Below are the code and all the weights of a small trained network. Each question names an input and a class and asks about switching units off, where a switched-off unit gives its printed mean instead of its output.

import numpy as np


def w(rows, s, z=0):
    codes = np.array(rows[::2]) - 128.0
    scale = np.full(codes.shape[1], s)
    scale[-1] = z or s
    return codes * scale


def norm(h):
    return h / np.sqrt((h * h).mean(-1, keepdims=True) + 1e-5)


def f(y):
    return np.maximum(y, 0)


def log_softmax(a):
    a = a - a.max(-1, keepdims=True)
    return a - np.log(np.exp(a).sum(-1, keepdims=True))


def net(x, mask):
    res = np.array(x, float).reshape(1, 8) / 4 @ E
    u = 0
    for l in range(2):
        y = f(norm(res) @ A[l][:, :-1].T + A[l][:, -1])
        res = res + np.where(mask[u : u + 16], y, B[l][:, -1]) @ B[l][:, :-1]
        u += 16
    return log_softmax(norm(res)[-1] @ U[:, :-1].T + U[:, -1])


A, B = {}, {}
E = w([
[168,115,35,106,176,28,19],'x0',
[253,80,115,252,165,132,161],'x1',
[128,129,127,130,130,129,125],'x2',
[130,131,129,127,129,131,125],'x3',
[101,220,50,171,129,86,189],'x4',
[128,127,127,126,131,129,129],'x5',
[130,129,128,125,124,127,129],'x6',
[128,127,128,131,128,127,128],'x7',
],0.0063)
A[0] = w([
[159,23,144,63,173,163,90,120],'L0N1',
[90,109,175,149,109,187,118,68],'L0N2',
[19,169,162,20,121,139,119,130],'L0N3',
[98,156,146,143,217,122,75,121],'L0N4',
[219,109,109,187,161,134,134,88],'L0N5',
[86,161,170,144,80,205,254,98],'L0N6',
[55,185,198,104,86,105,162,78],'L0N7',
[116,62,149,157,164,152,163,31],'L0N8',
[83,161,108,39,99,98,84,133],'L0N9',
[114,76,239,127,49,223,175,134],'L0N10',
[195,95,165,215,139,119,191,99],'L0N11',
[43,162,115,38,99,136,86,77],'L0N12',
[77,139,127,121,72,214,136,58],'L0N13',
[141,153,141,160,147,109,180,16],'L0N14',
[112,94,113,79,115,118,93,2],'L0N15',
[161,65,200,84,140,132,96,175],'L0N16',
],0.0073,0.0067)
B[0] = w([
[102,158,159,173,58,105,83,196],'L0N1',
[128,97,105,80,142,133,168,156],'L0N2',
[104,71,151,128,135,73,154,239],'L0N3',
[115,123,106,116,78,117,151,156],'L0N4',
[131,93,144,137,134,45,123,199],'L0N5',
[92,140,148,162,69,94,27,245],'L0N6',
[98,112,157,143,117,80,136,186],'L0N7',
[167,140,162,112,115,151,154,138],'L0N8',
[85,142,64,102,128,194,131,211],'L0N9',
[180,117,95,95,207,157,201,254],'L0N10',
[124,163,119,101,104,197,156,210],'L0N11',
[218,144,124,224,147,139,153,200],'L0N12',
[135,116,157,124,140,59,112,163],'L0N13',
[138,202,121,154,17,218,162,133],'L0N14',
[132,98,63,97,80,139,1,133],'L0N15',
[114,67,112,92,92,170,107,212],'L0N16',
],0.0093,0.0068)
A[1] = w([
[139,95,152,51,157,236,216,123],'L1N1',
[82,146,116,127,48,55,146,208],'L1N2',
[59,64,116,72,135,128,156,59],'L1N3',
[119,169,170,200,154,140,154,100],'L1N4',
[104,180,114,119,229,53,118,113],'L1N5',
[174,102,42,106,162,90,71,83],'L1N6',
[54,160,54,107,102,179,102,109],'L1N7',
[78,188,88,43,116,168,82,107],'L1N8',
[112,249,166,213,121,91,165,120],'L1N9',
[148,232,51,134,241,69,165,91],'L1N10',
[164,197,139,149,83,245,150,93],'L1N11',
[112,181,198,192,93,128,162,44],'L1N12',
[144,199,140,134,86,254,159,99],'L1N13',
[69,176,173,160,124,49,81,2],'L1N14',
[170,121,75,183,199,52,172,55],'L1N15',
[133,105,70,172,73,90,53,110],'L1N16',
],0.0093,0.0071)
B[1] = w([
[119,134,161,128,175,61,213,200],'L1N1',
[201,127,145,108,148,174,157,254],'L1N2',
[80,138,131,118,113,124,45,161],'L1N3',
[82,151,146,107,92,97,95,151],'L1N4',
[153,191,133,177,115,100,184,172],'L1N5',
[126,116,213,178,92,168,155,191],'L1N6',
[50,126,58,72,111,197,114,173],'L1N7',
[9,151,69,68,129,182,144,154],'L1N8',
[96,136,153,195,39,96,38,197],'L1N9',
[180,154,130,113,247,132,215,194],'L1N10',
[200,137,59,117,95,239,118,171],'L1N11',
[66,204,91,227,77,119,63,156],'L1N12',
[210,99,61,136,114,222,76,172],'L1N13',
[14,188,231,224,72,33,209,148],'L1N14',
[72,144,121,77,152,136,72,186],'L1N15',
[134,107,123,120,110,60,68,216],'L1N16',
],0.011,0.0093)
U = w([
[30,23,224,43,180,65,227,176],'0',
[247,48,112,90,139,230,227,179],'1',
[17,57,30,18,69,188,26,145],'2',
[228,11,178,154,57,37,3,95],'3',
[15,213,221,227,38,35,151,146],'4',
[179,211,51,230,19,224,42,91],'5',
[31,242,7,47,231,191,225,2],'6',
[227,205,157,188,236,38,135,178],'7',
],0.014,0.0059)

Each question gives the input, the list of numbers given to net, and the class t.
The units are the neurons (one row each of A and B). Each row of codes is followed by its name. A weight is (code - 128) times the scale printed after its matrix; where a second scale follows, it is the last column's (A, B and U).
mask holds one flag per neuron, layer by layer. A switched-off neuron (its flag False) gives its mean, the last column of its row in B, instead of its output. The means were averaged over made-up inputs and are rounded, as every weight is.
A unit's drop is (log p(t) with every unit on - log p(t) with that unit switched off) / (log p(t) with every unit on - log p(t) with every unit switched off).
The circuit of an input: a set's keep is (log p(t) with only the set's units on - log p(t) with every unit switched off) / (log p(t) with every unit on - log p(t) with every unit switched off). Starting from the 12 units with the biggest drops (on a tie, the unit counted first), units are removed one at a time, each time the one whose removal leaves the highest keep (on an exact tie, the one counted first), for as long as the keep stays at least 0.8.
circuit, biggest first: the units of the circuit, biggest drop first
unit that matters most: the unit with the biggest drop
k most important neurons: the k neurons with the biggest drops, biggest first
k most important neurons of layer l: the k neurons of layer l with the biggest drops, biggest first
input [3,-8,8,-7,2,-8,-4,-1], class 6: unit that matters most => L0N9
input [8,0,8,6,0,-8,-1,1], class 2: 2 most important neurons => (L0N10 L0N12)
input [-6,-2,6,8,0,8,8,8], class 0: 3 most important neurons => (L0N10 L0N2 L0N1)
input [0,6,5,3,-8,0,5,0], class 1: 2 most important neurons of layer 1 => (L1N9 L1N16)
input [2,8,0,7,-1,1,-4,3], class 3: 3 most important neurons => (L0N5 L0N10 L1N10)
input [7,1,1,-6,3,8,4,-6], class 7: 2 most important neurons => (L0N11 L0N16)
input [-1,-6,4,-7,1,4,-4,0], class 4: 3 most important neurons => (L0N16 L0N12 L0N10)
input [0,3,3,7,-7,-4,6,8], class 1: 2 most important neurons => (L0N6 L0N3)
input [1,-7,5,1,4,-3,-7,7], class 6: 4 most important neurons => (L0N9 L0N6 L0N1 L0N12)
input [-1,3,-6,-6,-1,-3,7,8], class 1: 2 most important neurons => (L0N11 L0N3)
input [-2,-8,2,-7,0,3,6,7], class 0: 3 most important neurons => (L0N3 L0N9 L0N1)
input [-2,-8,2,-8,1,5,-1,-2], class 4: 4 most important neurons of layer 0 => (L0N16 L0N12 L0N3 L0N7)
input [3,1,1,-2,4,-2,-1,3], class 7: 2 most important neurons => (L0N6 L1N10)
input [1,1,5,8,-1,8,2,2], class 3: circuit, biggest first => (L0N5)
input [0,0,-5,-4,-7,-5,-2,7], class 0: 2 most important neurons of layer 1 => (L1N1 L1N2)
input [-1,-7,-8,3,1,2,-4,-5], class 4: 3 most important neurons of layer 0 => (L0N16 L0N12 L0N3)
input [8,-1,5,2,2,-4,6,-1], class 6: 2 most important neurons of layer 0 => (L0N6 L0N16)
input [-1,2,-3,8,-1,-6,-3,-1], class 1: 2 most important neurons of layer 0 => (L0N11 L0N3)
input [1,7,3,-1,4,1,1,2], class 7: 3 most important neurons of layer 0 => (L0N5 L0N6 L0N1)
input [7,0,-3,-2,7,-8,2,5], class 6: unit that matters most => L0N12
